Below is a small trained network, with its code and all its weights. Each question gives an input and a class and asks what happens when units are switched off, that is, made to give their printed mean instead of their output.

import numpy as np


def w(rows, s, z=0):
    codes = np.array(rows[::2]) - 128.0
    scale = np.full(codes.shape[1], s)
    scale[-1] = z or s
    return codes * scale


def norm(h):
    return h / np.sqrt((h * h).mean(-1, keepdims=True) + 1e-5)


def f(y):
    return np.maximum(y, 0)


def log_softmax(a):
    a = a - a.max(-1, keepdims=True)
    return a - np.log(np.exp(a).sum(-1, keepdims=True))


def net(x, mask):
    res = np.array(x, float).reshape(1, 8) / 4 @ E
    u = 0
    for l in range(3):
        y = f(norm(res) @ A[l][:, :-1].T + A[l][:, -1])
        res = res + np.where(mask[u : u + 3], y, B[l][:, -1]) @ B[l][:, :-1]
        u += 3
    return log_softmax(norm(res)[-1] @ U[:, :-1].T + U[:, -1])


A, B = {}, {}
E = w([
[213,162,6,163,169,151,129,74,173,105],'x0',
[142,170,85,68,116,93,69,181,112,155],'x1',
[129,141,131,123,130,145,124,101,115,152],'x2',
[131,139,129,126,121,116,144,131,127,120],'x3',
[54,121,65,181,100,90,108,123,86,130],'x4',
[143,86,123,106,35,158,86,80,101,48],'x5',
[111,147,160,132,143,74,78,80,168,117],'x6',
[140,147,148,151,166,153,92,142,64,103],'x7',
],0.017)
A[0] = w([
[149,144,166,186,203,186,48,142,42,92,73],'0.n1',
[118,160,191,139,162,48,43,31,175,121,46],'0.n2',
[105,66,200,247,162,168,204,49,147,89,2],'0.n3',
],0.012)
B[0] = w([
[87,136,101,97,85,27,243,103,186,118,234],'0.n1',
[130,98,80,103,136,248,222,181,51,170,242],'0.n2',
[153,211,46,29,80,87,24,241,117,193,254],'0.n3',
],0.014,0.0048)
A[1] = w([
[120,126,102,177,103,142,137,192,146,121,254],'1.n1',
[48,120,61,247,96,90,96,126,77,157,33],'1.n2',
[119,142,132,141,211,104,143,169,148,186,78],'1.n3',
],0.013,0.0089)
B[1] = w([
[58,134,139,86,223,143,95,72,128,136,247],'1.n1',
[249,152,203,74,117,173,181,160,180,122,188],'1.n2',
[123,119,123,184,28,165,106,132,111,49,193],'1.n3',
],0.016,0.012)
A[2] = w([
[95,46,101,107,99,136,143,102,235,235,1],'2.n1',
[88,132,94,192,94,141,174,198,154,105,50],'2.n2',
[113,180,146,249,198,113,154,215,169,226,80],'2.n3',
],0.011,0.008)
B[2] = w([
[103,191,101,191,97,39,213,181,99,104,209],'2.n1',
[97,173,100,101,45,196,150,114,107,130,183],'2.n2',
[178,2,111,99,52,102,57,89,86,30,254],'2.n3',
],0.013,0.0029)
U = w([
[159,167,70,83,108,102,46,211,119,165,98],'0',
[135,74,158,207,195,94,108,65,136,172,254],'1',
[159,33,106,164,15,167,91,95,103,15,74],'2',
[105,145,122,121,144,151,165,123,153,133,157],'3',
[106,151,123,126,151,154,158,123,158,127,149],'4',
[244,128,183,114,135,158,198,187,187,119,80],'5',
[102,144,77,131,114,53,248,148,142,103,91],'6',
[104,70,74,109,184,209,202,145,66,173,74],'7',
],0.013,0.022)

Each question gives the input, the list of numbers given to net, and the class t.
The units are the neurons (one row each of A and B). Each row of codes is followed by its name. A weight is (code - 128) times the scale printed after its matrix; where a second scale follows, it is the last column's (A, B and U).
mask holds one flag per neuron, layer by layer. A switched-off neuron (its flag False) gives its mean, the last column of its row in B, instead of its output. The means were averaged over made-up inputs and are rounded, as every weight is.
A unit's drop is (log p(t) with every unit on - log p(t) with that unit switched off) / (log p(t) with every unit on - log p(t) with every unit switched off).
The circuit of an input: a set's keep is (log p(t) with only the set's units on - log p(t) with every unit switched off) / (log p(t) with every unit on - log p(t) with every unit switched off). Starting from all 9 units, units are removed one at a time, each time the one whose removal leaves the highest keep (on an exact tie, the one counted first), for as long as the keep stays at least 0.8.
circuit, biggest first: the units of the circuit, biggest drop first
k most important neurons: the k neurons with the biggest drops, biggest first
top k neurons in layer l: the k neurons of layer l with the biggest drops, biggest first
drop when u is switched off: that unit's drop, to one decimal
input [5,-6,3,3,4,-3,3,-5], class 0: 2 most important neurons : (0.n3, 0.n1)
input [-8,-8,-5,-6,7,1,4,-5], class 0: circuit, biggest first : (0.n3)
input [3,3,-5,-5,-2,2,3,-8], class 6: 2 most important neurons : (2.n1, 0.n3)
input [0,5,-8,5,6,5,-3,5], class 4: top 2 neurons in layer 1 : (1.n1, 1.n3)
input [-5,7,0,-7,8,1,3,0], class 5: circuit, biggest first : (1.n2, 0.n3)
input [2,0,-4,-1,-7,-8,-8,8], class 2: circuit, biggest first : (2.n3, 1.n3, 1.n2)
input [1,5,-3,-7,4,-8,-7,-5], class 2: circuit, biggest first : (2.n3, 0.n3)
input [-4,3,5,4,3,5,6,8], class 6: 2 most important neurons : (0.n1, 1.n1)
input [6,5,-4,-5,3,6,2,-1], class 1: 2 most important neurons : (1.n3, 0.n3)
input [-8,6,-8,0,-8,-1,-4,7], class 1: circuit, biggest first : (0.n3, 1.n2)
input [3,4,0,3,6,7,8,-8], class 6: 2 most important neurons : (1.n3, 2.n1)
input [-7,2,1,2,-2,3,-2,0], class 1: 4 most important neurons : (0.n3, 1.n3, 1.n2, 0.n2)
input [-7,-4,-6,5,-2,6,-6,4], class 1: top 2 neurons in layer 1 : (1.n3, 1.n2)
input [5,5,-5,4,-3,2,4,6], class 6: circuit, biggest first : (0.n1, 0.n3)
input [-5,-5,-5,-4,5,2,0,8], class 6: circuit, biggest first : (0.n1)
input [1,-4,-3,-1,5,-3,7,-6], class 7: 3 most important neurons : (0.n2, 0.n1, 1.n1)
input [5,3,-7,8,8,5,-7,-6], class 3: 2 most important neurons : (1.n1, 1.n3)
input [6,-1,-2,-1,8,-3,0,-5], class 5: 2 most important neurons : (1.n2, 0.n1)
input [4,-8,-8,-3,-2,2,-8,3], class 0: top 2 neurons in layer 0 : (0.n3, 0.n2)
input [3,7,-8,-8,6,-8,-6,-7], class 2: 3 most important neurons : (2.n3, 1.n3, 0.n3)
input [7,-4,1,3,-6,-1,8,7], class 7: 2 most important neurons : (0.n2, 1.n2)
input [5,0,-1,-5,-3,-7,-8,-8], class 6: circuit, biggest first : (2.n1)
input [-4,5,1,3,8,-3,8,6], class 5: circuit, biggest first : (1.n2, 0.n3)
input [-8,4,5,0,-7,0,-5,-2], class 1: circuit, biggest first : (1.n2, 0.n3, 0.n2)
input [-8,-1,-8,-3,6,-5,-8,-5], class 1: 2 most important neurons : (1.n1, 0.n2)
input [-8,3,3,7,-4,7,-7,3], class 1: top 2 neurons in layer 1 : (1.n3, 1.n2)
input [-2,0,-4,-7,0,-4,8,4], class 7: circuit, biggest first : (0.n2)
input [-2,-2,-2,-1,-3,-6,-6,-8], class 6: top 2 neurons in layer 1 : (1.n2, 1.n1)
input [-7,-7,7,-5,0,-2,-5,8], class 6: 3 most important neurons : (0.n1, 0.n3, 0.n2)
input [-8,-8,-3,-7,-4,5,4,3], class 0: drop when 0.n3 is switched off : 1.0
